Here is a tiny trained network, its code and every weight. The questions are about switching its units off for an input and a class, where a switched-off unit gives its printed mean instead of its output.

import numpy as np


def w(rows, s, z=0):
    codes = np.array(rows[::2]) - 128.0
    scale = np.full(codes.shape[1], s)
    scale[-1] = z or s
    return codes * scale


def f(y):
    return np.maximum(y, 0)


def log_softmax(a):
    a = a - a.max(-1, keepdims=True)
    return a - np.log(np.exp(a).sum(-1, keepdims=True))


def net(x, mask):
    res = np.array(x, float).reshape(1, 8) / 4 @ E
    y = f(res @ A[0][:, :-1].T + A[0][:, -1])
    res = res + np.where(mask, y, B[0][:, -1]) @ B[0][:, :-1]
    return log_softmax(res[-1] @ U[:, :-1].T + U[:, -1])


A, B = {}, {}
E = w([
[127,128,127,128,132,129],'x0',
[32,185,71,1,98,185],'x1',
[131,129,123,133,129,135],'x2',
[127,126,129,132,130,131],'x3',
[126,127,128,126,125,127],'x4',
[217,179,98,39,154,81],'x5',
[135,235,192,142,214,243],'x6',
[183,51,177,36,93,214],'x7',
],0.0087)
A[0] = w([
[42,147,99,42,120,177,58],'neuron 1',
[159,45,172,49,83,206,56],'neuron 2',
[26,180,65,82,111,117,64],'neuron 3',
[143,217,192,160,205,213,104],'neuron 4',
[179,204,77,33,123,90,136],'neuron 5',
[116,27,23,109,40,39,4],'neuron 6',
[32,114,203,169,102,171,52],'neuron 7',
[1,95,153,176,72,173,129],'neuron 8',
[103,179,134,79,83,131,132],'neuron 9',
[194,201,134,116,120,126,137],'neuron 10',
[55,128,133,49,81,158,101],'neuron 11',
[178,83,214,69,109,237,94],'neuron 12',
[52,213,100,168,196,75,111],'neuron 13',
],0.0074,0.003)
B[0] = w([
[140,108,189,167,129,93,212],'neuron 1',
[161,203,79,168,100,110,220],'neuron 2',
[162,104,184,199,108,66,211],'neuron 3',
[22,120,183,86,145,133,253],'neuron 4',
[151,88,56,128,182,112,223],'neuron 5',
[2,160,188,61,116,215,253],'neuron 6',
[152,83,53,74,201,120,195],'neuron 7',
[167,86,25,111,191,119,222],'neuron 8',
[136,90,167,147,157,94,179],'neuron 9',
[115,83,115,86,182,118,182],'neuron 10',
[157,104,172,152,113,69,201],'neuron 11',
[158,195,104,160,74,161,238],'neuron 12',
[155,196,91,156,35,166,223],'neuron 13',
],0.0084,0.008)
U = w([
[39,143,200,47,119,171,94],'0',
[153,120,140,136,115,110,254],'1',
[165,220,85,167,22,131,83],'2',
[191,45,254,202,118,46,113],'3',
[162,61,39,76,209,110,72],'4',
],0.0092,0.0089)

Each question gives the input, the list of numbers given to net, and the class t.
The units are the neurons (one row each of A and B). Each row of codes is followed by its name. A weight is (code - 128) times the scale printed after its matrix; where a second scale follows, it is the last column's (A, B and U).
mask holds one flag per neuron, in row order. A switched-off neuron (its flag False) gives its mean, the last column of its row in B, instead of its output. The means were averaged over made-up inputs and are rounded, as every weight is.
A unit's drop is (log p(t) with every unit on - log p(t) with that unit switched off) / (log p(t) with every unit on - log p(t) with every unit switched off).
The circuit of an input: a set's keep is (log p(t) with only the set's units on - log p(t) with every unit switched off) / (log p(t) with every unit on - log p(t) with every unit switched off). Starting from the 12 units with the biggest drops (on a tie, the unit counted first), units are removed one at a time, each time the one whose removal leaves the highest keep (on an exact tie, the one counted first), for as long as the keep stays at least 0.8.
units of the circuit, in order: the units of the circuit, biggest drop first
most important unit: the unit with the biggest drop
top k neurons: the k neurons with the biggest drops, biggest first
drop when u is switched off: that unit's drop, to one decimal
input [-2,-2,-7,3,2,3,7,8], class 2: most important unit : neuron 12
input [-3,8,1,-1,3,-1,-1,7], class 3: units of the circuit, in order : neuron 1; neuron 11
input [7,3,-1,3,-3,6,-5,6], class 2: top 2 neurons : neuron 2; neuron 4
input [6,-5,-6,-3,4,2,-4,8], class 2: top 2 neurons : neuron 2; neuron 12
input [0,2,2,0,7,-3,-7,8], class 2: top 2 neurons : neuron 2; neuron 4
input [-6,-2,-3,-3,-7,-8,-7,0], class 4: top 3 neurons : neuron 8; neuron 4; neuron 7
input [-3,0,0,-6,3,5,4,0], class 4: top 2 neurons : neuron 6; neuron 5
input [7,4,1,7,0,-1,2,2], class 3: top 4 neurons : neuron 6; neuron 1; neuron 11; neuron 13
input [0,8,0,5,-3,-2,-5,-6], class 3: top 3 neurons : neuron 3; neuron 1; neuron 11
input [1,0,2,-5,2,-7,6,-6], class 4: top 4 neurons : neuron 8; neuron 7; neuron 6; neuron 12
input [6,-2,-2,-7,5,-8,-7,1], class 4: top 2 neurons : neuron 8; neuron 4
input [-8,3,-2,1,-5,8,4,4], class 4: top 4 neurons : neuron 5; neuron 10; neuron 6; neuron 13
input [-6,-1,4,-4,0,-7,0,-1], class 4: top 2 neurons : neuron 8; neuron 7
input [-7,4,1,-7,-3,6,2,-4], class 4: units of the circuit, in order : neuron 5
input [7,-3,-5,3,-1,-7,3,-8], class 2: top 2 neurons : neuron 13; neuron 5
input [1,-4,-8,4,-3,5,2,6], class 2: units of the circuit, in order : neuron 12; neuron 2
input [-5,-8,7,-2,-1,4,-8,4], class 0: drop when neuron 6 is switched off : 0.8
input [-6,3,-8,-7,1,3,-6,7], class 2: drop when neuron 4 is switched off : 0.7
input [-6,-5,-3,1,1,-1,-7,-1], class 0: drop when neuron 7 is switched off : 0.0
input [-7,-6,-6,-1,-4,6,8,-6], class 0: most important unit : neuron 4
